Below is a small trained network, with its code and all its weights. Each question gives an input and a target symbol and asks what happens when units are switched off, that is, made to give their printed mean instead of their output.

import numpy as np


def w(rows, s, z=0):
    codes = np.array(rows[::2]) - 128.0
    scale = np.full(codes.shape[1], s)
    scale[-1] = z or s
    return codes * scale


def norm(h):
    return h / np.sqrt((h * h).mean(-1, keepdims=True) + 1e-5)


def f(y):
    return y / 2 * (1 + np.tanh(0.7978845608 * (y + 0.044715 * y**3)))


def softmax(a):
    e = np.exp(a - a.max(-1, keepdims=True))
    return e / e.sum(-1, keepdims=True)


def log_softmax(a):
    a = a - a.max(-1, keepdims=True)
    return a - np.log(np.exp(a).sum(-1, keepdims=True))


def net(x, mask):
    ids = ['γδζηθμξφψω'.index(c) for c in x.split()]
    T = len(ids)
    res = E[ids] + P[:T]
    u = 0
    for l in range(2):
        q, k, v = (norm(res) @ M[l].T for M in (Q, K, V))
        z = softmax(np.where(np.tri(T) > 0, q @ k.T / 3**0.5, -1e9)) @ v
        res = res + np.where(mask[u], z, O[l][:, -1]) @ O[l][:, :-1]
        u += 1
        y = f(norm(res) @ A[l][:, :-1].T + A[l][:, -1])
        res = res + np.where(mask[u : u + 4], y, B[l][:, -1]) @ B[l][:, :-1]
        u += 4
    return log_softmax(norm(res)[-1] @ U[:, :-1].T + U[:, -1])


Q, K, V, O, A, B = {}, {}, {}, {}, {}, {}
E = w([
[124,104,134,130,129],'γ',
[166,139,112,142,109],'δ',
[181,60,136,113,127],'ζ',
[128,75,177,123,169],'η',
[134,117,119,89,94],'θ',
[112,99,112,118,98],'μ',
[87,140,148,121,249],'ξ',
[165,223,129,90,69],'φ',
[73,66,107,125,119],'ψ',
[156,178,209,54,116],'ω',
],0.013)
P = w([
[99,112,174,254,129],'0',
[221,34,118,60,201],'1',
[178,60,128,20,192],'2',
[168,98,141,18,200],'3',
[169,85,162,28,177],'4',
[161,94,168,26,173],'5',
[141,72,162,9,200],'6',
[172,70,168,16,174],'7',
],0.0057)
Q[0] = w([
[177,107,185,1,157],'0.h1',
[16,227,68,155,24],'0.h1',
[218,55,133,9,111],'0.h1',
],0.0058)
K[0] = w([
[65,110,111,253,73],'0.h1',
[165,243,99,48,174],'0.h1',
[17,146,110,207,152],'0.h1',
],0.006)
V[0] = w([
[58,224,99,167,135],'0.h1',
[255,121,105,119,154],'0.h1',
[132,127,136,140,26],'0.h1',
],0.0086)
O[0] = w([
[216,89,136,178,80,2],'0.h1',
[227,210,103,112,163,96],'0.h1',
[142,96,254,101,136,188],'0.h1',
],0.0094,0.0055)
A[0] = w([
[176,83,74,127,163,90],'0.n1',
[139,108,28,185,181,3],'0.n2',
[156,125,3,210,96,40],'0.n3',
[52,163,111,45,233,103],'0.n4',
],0.0069,0.0026)
B[0] = w([
[97,215,138,177,172,128],'0.n1',
[85,116,254,93,138,115],'0.n2',
[107,184,146,131,215,117],'0.n3',
[184,185,49,154,85,254],'0.n4',
],0.0086,0.0071)
Q[1] = w([
[97,46,111,116,241],'1.h1',
[83,88,255,87,110],'1.h1',
[147,115,108,1,235],'1.h1',
],0.0069)
K[1] = w([
[128,144,172,69,133],'1.h1',
[195,237,102,97,118],'1.h1',
[52,121,253,92,84],'1.h1',
],0.0069)
V[1] = w([
[59,221,196,147,141],'1.h1',
[61,68,70,145,242],'1.h1',
[242,106,81,132,254],'1.h1',
],0.0089)
O[1] = w([
[255,249,182,16,194,102],'1.h1',
[68,208,250,154,88,144],'1.h1',
[104,93,226,205,208,1],'1.h1',
],0.0089,0.0009)
A[1] = w([
[127,145,149,74,60,252],'1.n1',
[123,224,156,194,50,41],'1.n2',
[124,146,155,100,184,74],'1.n3',
[154,255,83,114,149,192],'1.n4',
],0.0083,0.0021)
B[1] = w([
[102,69,85,154,191,237],'1.n1',
[230,195,130,136,1,174],'1.n2',
[62,173,128,109,204,145],'1.n3',
[68,75,109,110,138,254],'1.n4',
],0.0083,0.005)
U = w([
[247,161,55,97,131,71],'γ',
[105,93,120,126,124,253],'δ',
[71,96,96,172,106,66],'ζ',
[61,169,106,155,233,111],'η',
[150,184,121,178,61,135],'θ',
[242,102,56,207,128,28],'μ',
[170,127,166,19,148,129],'ξ',
[191,100,143,255,188,153],'φ',
[57,94,62,188,105,117],'ψ',
[137,168,210,188,151,143],'ω',
],0.0086,0.0035)

Each question gives the input, a string of symbols that net reads in full, and the target symbol t.
The units are the heads (3 rows each of Q, K, V and O) and the neurons (one row each of A and B). Each row of codes is followed by its name. A weight is (code - 128) times the scale printed after its matrix; where a second scale follows, it is the last column's (O, A, B and U).
mask holds one flag per unit, layer by layer, with each layer's heads first. A switched-off unit (its flag False) gives its mean, the last column of its rows in O or B, instead of its output. The means were averaged over made-up inputs and are rounded, as every weight is.
A unit's drop is (log p(t) with every unit on - log p(t) with that unit switched off) / (log p(t) with every unit on - log p(t) with every unit switched off).
The circuit of an input: a set's keep is (log p(t) with only the set's units on - log p(t) with every unit switched off) / (log p(t) with every unit on - log p(t) with every unit switched off). Starting from all 10 units, units are removed one at a time, each time the one whose removal leaves the highest keep (on an exact tie, the one counted first), for as long as the keep stays at least 0.8.
units of the circuit, in order: the units of the circuit, biggest drop first
unit that matters most: the unit with the biggest drop
top k neurons: the k neurons with the biggest drops, biggest first
top k neurons in layer l: the k neurons of layer l with the biggest drops, biggest first
drop when u is switched off: that unit's drop, to one decimal
input ζ θ γ, target η: unit that matters most -> 0.h1
input η θ ζ η θ, target θ: units of the circuit, in order -> [1.h1, 1.n2, 0.h1]
input ζ θ ζ ζ, target η: units of the circuit, in order -> [0.h1, 1.h1]
input η δ θ θ ψ θ δ, target θ: units of the circuit, in order -> [1.h1, 1.n2]
input ζ θ η θ η, target η: units of the circuit, in order -> [0.h1, 1.h1, 0.n4]
input δ ζ ζ ζ, target φ: units of the circuit, in order -> [0.h1, 1.h1]
input φ θ θ δ θ ξ ζ φ, target μ: units of the circuit, in order -> [1.h1, 0.h1]
input η η θ γ, target θ: units of the circuit, in order -> [1.h1, 0.h1, 0.n4]
input θ δ θ ω δ, target ξ: units of the circuit, in order -> [0.h1, 1.h1, 0.n4]
input δ ξ ζ η δ ζ, target φ: units of the circuit, in order -> [1.h1, 0.h1]
input η γ δ δ ζ ζ γ, target θ: units of the circuit, in order -> [1.h1, 1.n2, 0.n4]
input η ω θ θ θ θ ζ, target θ: units of the circuit, in order -> [0.h1, 1.h1, 0.n4, 1.n2]
input η η θ θ θ ψ ζ, target θ: units of the circuit, in order -> [0.h1, 1.h1, 1.n2, 0.n4]
input ω θ δ ζ θ, target γ: unit that matters most -> 1.h1
input ζ ω ψ ζ ζ φ, target η: top 3 neurons -> [1.n4, 0.n4, 1.n3]
input η ψ ψ ψ φ, target θ: units of the circuit, in order -> [1.h1, 1.n2]
input ω ω θ ζ ω θ θ γ, target γ: drop when 1.n3 is switched off -> 0.0
input γ θ ξ, target ψ: drop when 0.n4 is switched off -> 0.6
input δ ζ ζ ξ θ ζ η θ, target φ: drop when 1.h1 is switched off -> 0.5
input ζ ζ μ, target η: unit that matters most -> 0.h1
input η θ θ η, target θ: drop when 0.h1 is switched off -> 0.7
input ξ θ θ θ θ φ θ η, target ω: top 3 neurons in layer 0 -> [0.n3, 0.n1, 0.n2]
